Two labels a row
[ -5   6   0  -1  -4  -1  -2   1  -7  -8  23   6   4   3  -5   2   1  -8
  12  -8  15   2  13  29  10   2   3 -10  -1 -25   6 -14   2 -13 -11   3
   8 -16   2  -8   3   9 -95  16  18  -9 -12  16  10 -10   8   6  -5  -9
  -4 -11  -7  -2  -5 -15  11   7  -7 -23 -11   0  -4  13  -7   7  -1   9
  -5 -21  15   9   1]
rq + [20]
[ -1  -1  16   4 -11 -13   3   5   4   1  45   2  18   1   0   5 -11  16
 -12 -11  -3 -11  -4   0  -2 -10  -9 -12  31  -2  -4   9   9 -24 -27 -13
  -9  41 -18  14   1 -25  -1  14  -3 -20  18  16 -18  39   8   3  -5  -8
  10 -15 -28  -7  -5  56 -51   8  14   0  -3   5 -13  -4  21  -2  31 -13
  -2   1  38   0 -27]
tq + [19]
[ 13 -14  -1  -9   9   6  -3  12  12 -10 -27  -9   3   9   0  -8  -2   4
  -7 -11  -4   3  -4   2   8   1  -1   1  14 -21   3   1   0   7  -6  -4
   3  14   4   4  -7  -2   8  12  10  -2   6   5   0  23  -2 -10  -1   2
   1   2  16   1 -18   8  -9 -10  20   1  -3   6  -6   3  10   8   6   3
  -1  -9   2   3 -19]
tq + [11]
[  3  -8  16   7  14  84  -9   5  26  -1  -5   7 -11  -4  -7  -6  19 -18
   5  -1   6  -4  13  -3  -4  14 -25  15 -16  23  22   3  -5   8  33  15
  34 -36  38  15   8  25 -18  -9  14   4   9   2   7  28  -7  11  23  13
  -6   7  46   8  11  12 -12  19 -19  -5  10  -1  15   4   5   2 -44   7
  12 -17   4  10  -1]
Hj + [19]
[  2  15   5   3  -2  16   9   2   1  -1  26  -6   0   6  -6  -3  -1  14
  -9  -7  -5  -3 -17  -3  -7 -13 -10 -23  32  -7   9  24   0 -13 -27  -6
 -13  47  -1   4  -3 -18  16  12   8 -32  12   8  -7  30   8   3 -20   0
   0 -15 -13  -4 -16  48 -14  22  38  -9 -15   2   2   0  21 -12  31  -3
  -7  10  31  16 -29]
tq + [19]
[ -4  -2  -8   6  -3 -17   6 -24 -14   4   5  -1   4 -14  -3  -5  17  20
  -6   8   4  12 -12  -5   1  -9   3  -3   2  -4  -3   5  -8  -4   6  -4
 -14  27  -5  -1  -2   2  -6  -3 -23 -12   4  -5  -3 -17   0  10 -16   7
   6  -1 -24   0   5 -17  14 -14   8  -3  13  -4   2  -6  -8 -16  10  -6
 -21  32 -26 -10  34]
Hj + [15]
[-24   5  -2   9   8  44   7 -16   5 -19   5  10   1   0  -9  -3  11 -15
  12   0  13   2 -14  -4  -5  -7 -15   0 -22   5  14   3 -10 -10   0   7
  27   2  33  -7  -7  19 -17   3  19  -2   4   5   7  26   5   5   8  -4
   3   2  21   2  17   9  11   5  16  -6 -19 -10  -1  -1   2  -5  -9  16
   0   9 -17  11   1]
Hj + [19]
[-16   1 -15   3 -14 -45   3 -21 -20   8   0   3   6  -1  -3   0   6  18
  -5   9  -1   6   1 -10  18  -1  22   3   8  -7  -4  -4  -2  14   4 -12
 -26  34  -9  -1 -14 -17   5  -5 -15 -15   4 -19 -11 -12   4  -1  -3   0
   6  -1 -36  -1   5  -4  17 -18  11   1  -8 -22   3  -4 -12 -20  17  10
 -11  32 -15 -20  48]
Hj + [15]
[ -6   6 -12   4  -9 -48  -3  -6 -24  -9  22 -17   2  -2   2   4  -5  -7
   4  13  -2   5  -9   2   2  -8  22 -17  -9   6 -11   1  -3 -18  -2  -9
 -25  -2 -12 -13   4  -7  -2  -2 -24   0   2   4  -9 -29  -6  -6 -73  -3
   7  -5 -30 -10  24 -19  18 -10  14   7  -8  11  -4  15 -11  -2   5  -8
  -8  31 -11   7  29]
Mz + [15]
[-10   8 -15  13  -4 -48  -1 -15 -29  12 -12  -2  12 -11   9   1   8   0
  12  16  -3  13   1  -5   2  -8   9  21   1  -5  -9   8  -6 -12   3   2
   1  10   2  -5  -4  -5  -1 -14 -22  -6   3 -13 -12  -7  -3   4   1  -9
   6   1 -11  -7  17 -20  11 -11   0   4  -2 -12   3  -2  -1  -6   7   5
 -13  35 -16   6  66]
Hj + [15]
[ -5   3   0  -4   6 -15  -4 -23 -23  -8   1  -2   0 -14  -4  -4  27   3
  19  11   6   6  -7   2   0  -8   1  17 -15 -26   9  19  -3 -11  -9   5
  -4   8  18  -3  -6  11  -8 -29 -11   9   3 -12  -1  15   2  13  -6   7
  -1  11   7   2  11  -7   2 -11   1  22 -43  -8  18  -1 -11 -12 -11   9
 -12  17 -18 -12  55]
Hj + [11]
[-16   6 -14  12  -4 -12  -2 -18 -12  -2   3 -19   6  -5  -6  -5  10   3
  18   1  -2   2 -10  -2  -5 -10  12  -4 -12  18  -6  17  -9 -14   8   1
 -14  10  -2   3   5  12  -5  -2 -20   1   7   7  -8 -21   1   4 -14   5
  11   6  -4  -2  24 -20  20   3  19  -1  -6  -6 -13   4 -17  -1   5  12
  -9  49 -32   0  52]
Hj + [15]
[ -6  -6 -11  11  -6  22   2 -16  -1   0   5   8   8  -9   2   2  15 -10
   7  10 -22   2  -4  -2 -12 -20  19  14   1  12   2  17  -8 -15   0   4
   6   7  10   5   8   1 -13  -6 -11  -8   6 -14   1  20   2   5  -9  30
   7  -2   5  -3  16   5  11   1   8   8  -1   2 -12  -1  -5  -4   7   6
  -4  25  -7   1  29]
Hj + [15]
[  4   3   3   0   4   6  12 -15  -4   5   6  -3  33   3   2 -15  11  -5
   2  -1  -6  45 -16  -4  -9  -2   2   3   9  10   5  -2 -14 -13   1   3
  -2  14  10  -2  -3   1  -7   6  -8  -9  13 -23  11   5  -3   7  -5  -1
  29  -1 -15  -5  15   2   8  -3   6   0   1  -7   2  -7  -7 -12  14   7
   0  31  -5 -13  26]
Hj + [15]
[-21   2  -7 -22  -7  18  11  -6 -20  10   7   6  -1   7  -2   9  15  18
  -4   7  -2  -1 -10  -3 -16 -10  -3  -6  -5   5  12  -6  -2   2  24  12
 -11  50  -7   3 -15 -10   2   2 -16 -10   8  -5  -5   0 -10  14  -9   4
   3   0   0  -3   8   5   9 -12  20  -8  -4 -16 -15  -7  -8  -4  13  11
  -6  26 -31 -29  13]
Hj + [11]
[  0   6 -22  -9  -7 -45   7 -10 -19   7   3 -20   5  -1   0   2  -8  27
 -22 -11 -19   2 -30   4   6 -16  22   4  23 -17  -2   5  -8  -7   8 -10
 -35  76 -19  -5  -5 -22  20  -2 -28 -35  10  11 -14 -10  12  -4 -21  -3
   7 -11 -30 -13 -11  12  17 -13  31   1 -14 -21 -11  -3   8 -22  53   5
 -19  47   3 -33   5]
tq + [15]
[ -2  -5   2  -6   1  21  -5  -4   0   3   1  18  -4  -7   5  -3  20  -2
  10   1   0   7  -4   8   2  -9   1   5  -5 -24  24  -3   0   5   6  10
   9  14  16   4  -4  12  -5  -3 -13 -11  11   0   5  24   9   3 -12  -5
   6   9  15   3   1  10  -1  -7  -9  -8  -8 -14   9  -1   0   1 -16  10
  10   6 -14 -17  18]
Hj + [11]
[ 20  -8   3  21  -6 -25 -15   0  -4 -14  20   6   7  -8  -8   2   2 -14
  30   6  12  -1  19   9   6  17   0   8  -7  -7  -7 -11  -4   7   1   6
  16 -42   5  -8   1  17  -9 -11   2  15  -8   3  10 -39  -9   3  14  -4
  -8   3  -9  10  16 -38  10  -2 -25  10   6  -8  15  -1 -27   3 -24  -7
  -5   2  -5   9  40]
Mz + [11]
[ -4   1  -8 -11   2   0   9 -18   1  -3 -11   5   9   1   2   0   9   2
   3   1  -8  -1   9  10  -2  -4  10  -3 -17 -19   7  -4  -6   5  12  -4
 -12  12   1  -2 -10   0   8 -28 -15   3  10   1   2  10   3   2  -4  -4
   1   4  18   5   5   0   1  -6   8  -5   1 -10   2   2   8 -11  -5  36
  -8  13 -16 -11  21]
Hj + [19]
[ -1  11   8   1   6  44   0  -8  -2  -4  30   3  -2 -18  -4   1  36   9
   0   5  -5  -1 -12 -18  -5  -8 -12  -3  -2  11  22   3  -6 -13   6  -1
  12  16  20   1   0  18  -9   0   4  -4   2  -2   2  26  -8  14  -2  -1
   8  26   4   3  15  29   7   9   1  -2  -6   6   1  -2  -5  -2  -7   7
   5  14  14 -13  12]
Hj + [19]
[  8   2  11   2  -8   8  -2  -3   1   0  27   1   3  -2  -4  -2  10   0
  14  -7  -3  -3  -5  -2  -5 -10  -6  -8   6  16   5  -1   1 -19  14   4
  15   4   5   5   5   7  -5  -3  -2  -1   8   7  -6  -5  -6   3  -2  -1
  12   0 -12  19  23  50   4  -1  -3  -7   8  -7  -1 -24  -2  -5   1  -1
  -4  17   9 -10  14]
Hj + [19]
[ 11   6  21   6 -73 -17   3  11  17   0  23  -3 -19  -1  -8  -3   5  -4
  12  12 -38  -1  -6  -2  -5 -10 -16   0  24  35  31   6  -8 -23  17   1
  17 -11   8  14  -8  15   9  13 -20  26   8  -6 -18 -16  -1  -4  -9  27
  11  -7 -36 -13  29   3  12  -5   2 -25   9   4   6   5 -11   8  17   7
   1  46   6  -3  35]
Mz + [19]
[  3   2  -6   2 -20  26  -3 -15  -4  -2  18  -4 -38  -6   1   1  17  10
   6   3 -25  -4 -13  -7 -15 -15  -7  -2 -20   6  11 -17   1 -17  30  -3
  12  30   3  -3  -5   4   1 -23 -12  -3  18   0  -9  16  -3   9  11  -6
   2   4   5   0  20  24  11 -12  14 -15   5 -20 -11   7  -7 -17  14  14
   3  29 -25 -18  18]
Hj + [19]
[ -5   6  -7   5 -12 -14   4   1  -1  12 -12   8   4   1   1   4  11  30
  -1  12 -18   7 -10  -1  -8   3  11   0   0  10  -2  -8   1   2  27   8
  -9  38  -2   2  -7   3  10  -6 -25   1   3  -7   3 -28  -9  24 -10   6
   9  -2 -28   5  18 -19  14  -3   8   1   5  -5   5  -3 -17 -10  -4  13
  -2  66 -41 -32  28]
Hj + [11]
[  5 -10   6   1  -1   4  -1  -2  -8   6  -4 -10   7   2   7   1 -22   2
 -20  -3 -11   0   7  -1  -3   1 -11   4   5 -15   9  -5   7   3 -25  -2
   5   1 -25   5 -19 -17  -1   4  10 -16   7   5  13  22  11   1   1  -7
  -1   3   7  -1 -23  27 -15  11  17  -4  -9   0 -13  -5  23   1   6  -2
   1  -7   6   0 -26]
tq + [20]
[-14   1  10  14 -10  29  -2   4   2   0  32   3  10   3  -2  -5 -10   7
  -4  19  -6  -4  -6   0 -12  -2  -1 -22  13  25   1   3  -2  -7  -7  -7
  -9  36 -21   4  -4 -19  -8  10   6  -6  14  24  -3  14  -7   4  -5  -4
   5 -12 -29  -8 -44  49   0   1   2 -15   1   3  -4  -6  12 -10  34  -6
   2   5  27  -7 -27]
tq + [19]
[  1   9   5   5 -10 -44  -2  -7 -10   0  36   1 -10 -13  -3  12  -4   5
  26  13  -4   7   4   6   2  -4   2  -5  -3   6  -7   0  -4 -16 -24  -1
   2 -24   1  -2   4   3  12   0 -18   1  -5  -9  -1 -21  -6  -5  -3   5
   5  -7 -36  -3  16 -23   8  -2 -13  11  -4   1  13   4  -6  -1  -6  -7
  -7  26  -3  10  45]
Mz + [15]
[ -2  12  -1   5  -1  -5  -5 -10 -22  -5  29   0   2  -9  -1   3  26  16
  17   3 -18  -5 -14   3   0 -14   5  -4 -18  -7  15 -29 -17 -17  24   9
   9  23   5  -9 -11  17 -18   0 -15  -6   1 -15   6  -7  -3  28 -13  -4
   7   1  -2  -7  37 -17  31 -13  -8  -5  -2 -18  20  -1 -23 -15   0  15
  -5  57 -34 -28  57]
Hj + [19]
[ -9   1  -8  -7  -9 -15   8   3  -6   7 -11  -9  -1 -10  -6  -4  -1  15
 -16  -2  -2   8 -13   1   9  -2  15 -13  12 -11  -3   3   2   3   4  -7
 -26  26 -10  15   1  -3  11   9  -4 -12 -10 -28   3 -13  13 -14 -19  -7
  -2   2 -15  -6 -13 -12  10 -21  23  17  -6   7   0   1  -4   1  20   5
  -7   3   9 -14  -1]
tq + [15]

Two labels a row
[  9  -6 -24   4   5 -10  10  -9  23  -3  10   5  -8  -4  11 -27   9  14
  17  20  -6  -1  12   8  -3   1  -2  -1 -12  13  -3  16   7  -5   5 -16
  -6   9  13  -5  18  -9  -2  16  -2   7 -14   9  12  21 -26  10  20  10
   5   4  -7   2   9   4 -37   3   2 -11  -4  -1   4  10   4  47   2   0
 -15  15   3 -21  10]
lf + zc
[ 12  -3 -21  -6  21   5   8 -11  15  -6   6  -3  -5 -22 -29 -32   5  26
  16   9  11   5   2  14  -4   9  -5   7   4 -24 -11   6  10  -9   3  -8
  -1  16  10 -29  21 -13   0   8   0   7 -11  10   1  37  -1   6  18  15
  11   3 -10 -24  24   7  -2   6 -17  -3  14  10   4   7   2  37  -1  -5
 -10  -3   7 -20  16]
jn + zc
[  6   8  -9   1   7  -3  13  -5   8  -5   6   4  -8 -16 -17 -19  -3  -2
   5   4   3   2   5   5  -3   2  -2   7  -2 -33  -2   7   5   3  11  -8
   2  10  11  -7  -2 -10  -3  15   1  16   0   6  13  16  -1  11  17  11
   2   1  12  11  -3   4 -27   1 -18  -1  -4  -8  -1   0   4  12  -2  -2
  -6  18  -3 -12   6]
hf + zc
[  7 -36  -6 -12  25   9   8  -7  12  -2 -16   1  -9 -25 -11 -32  -4  30
  25  17   1  -6  19   7  -3  -5   1   2  -8  15   2  17  16 -13  16  -6
 -10  -1   2 -11  41   4   1   1 -23 -11 -10   8 -41   3 -29  -7 -11   8
   2   6  -5 -25  -2  11  27  18   1  -7   7   1   1  27  -6  30  -7  13
  -9  10   5 -10  23]
jn + zc
[  0  -7 -24   2  -5 -23   8 -18  13  -3  18   6 -12   3  28 -17   5  13
  13  14  -8   0   6   6  -3  -4  -7  -4 -18  16  -1  19   7   0  -2 -16
  -3   0  16   8   7 -12   5   7  -1   8 -11   5  -7   1 -28  11  20  -3
   0   2   7  15  -4   3 -48   4  21  -6 -11  -2  -3   7   4  25   4   0
 -15  12   6 -19  16]
jn + zc
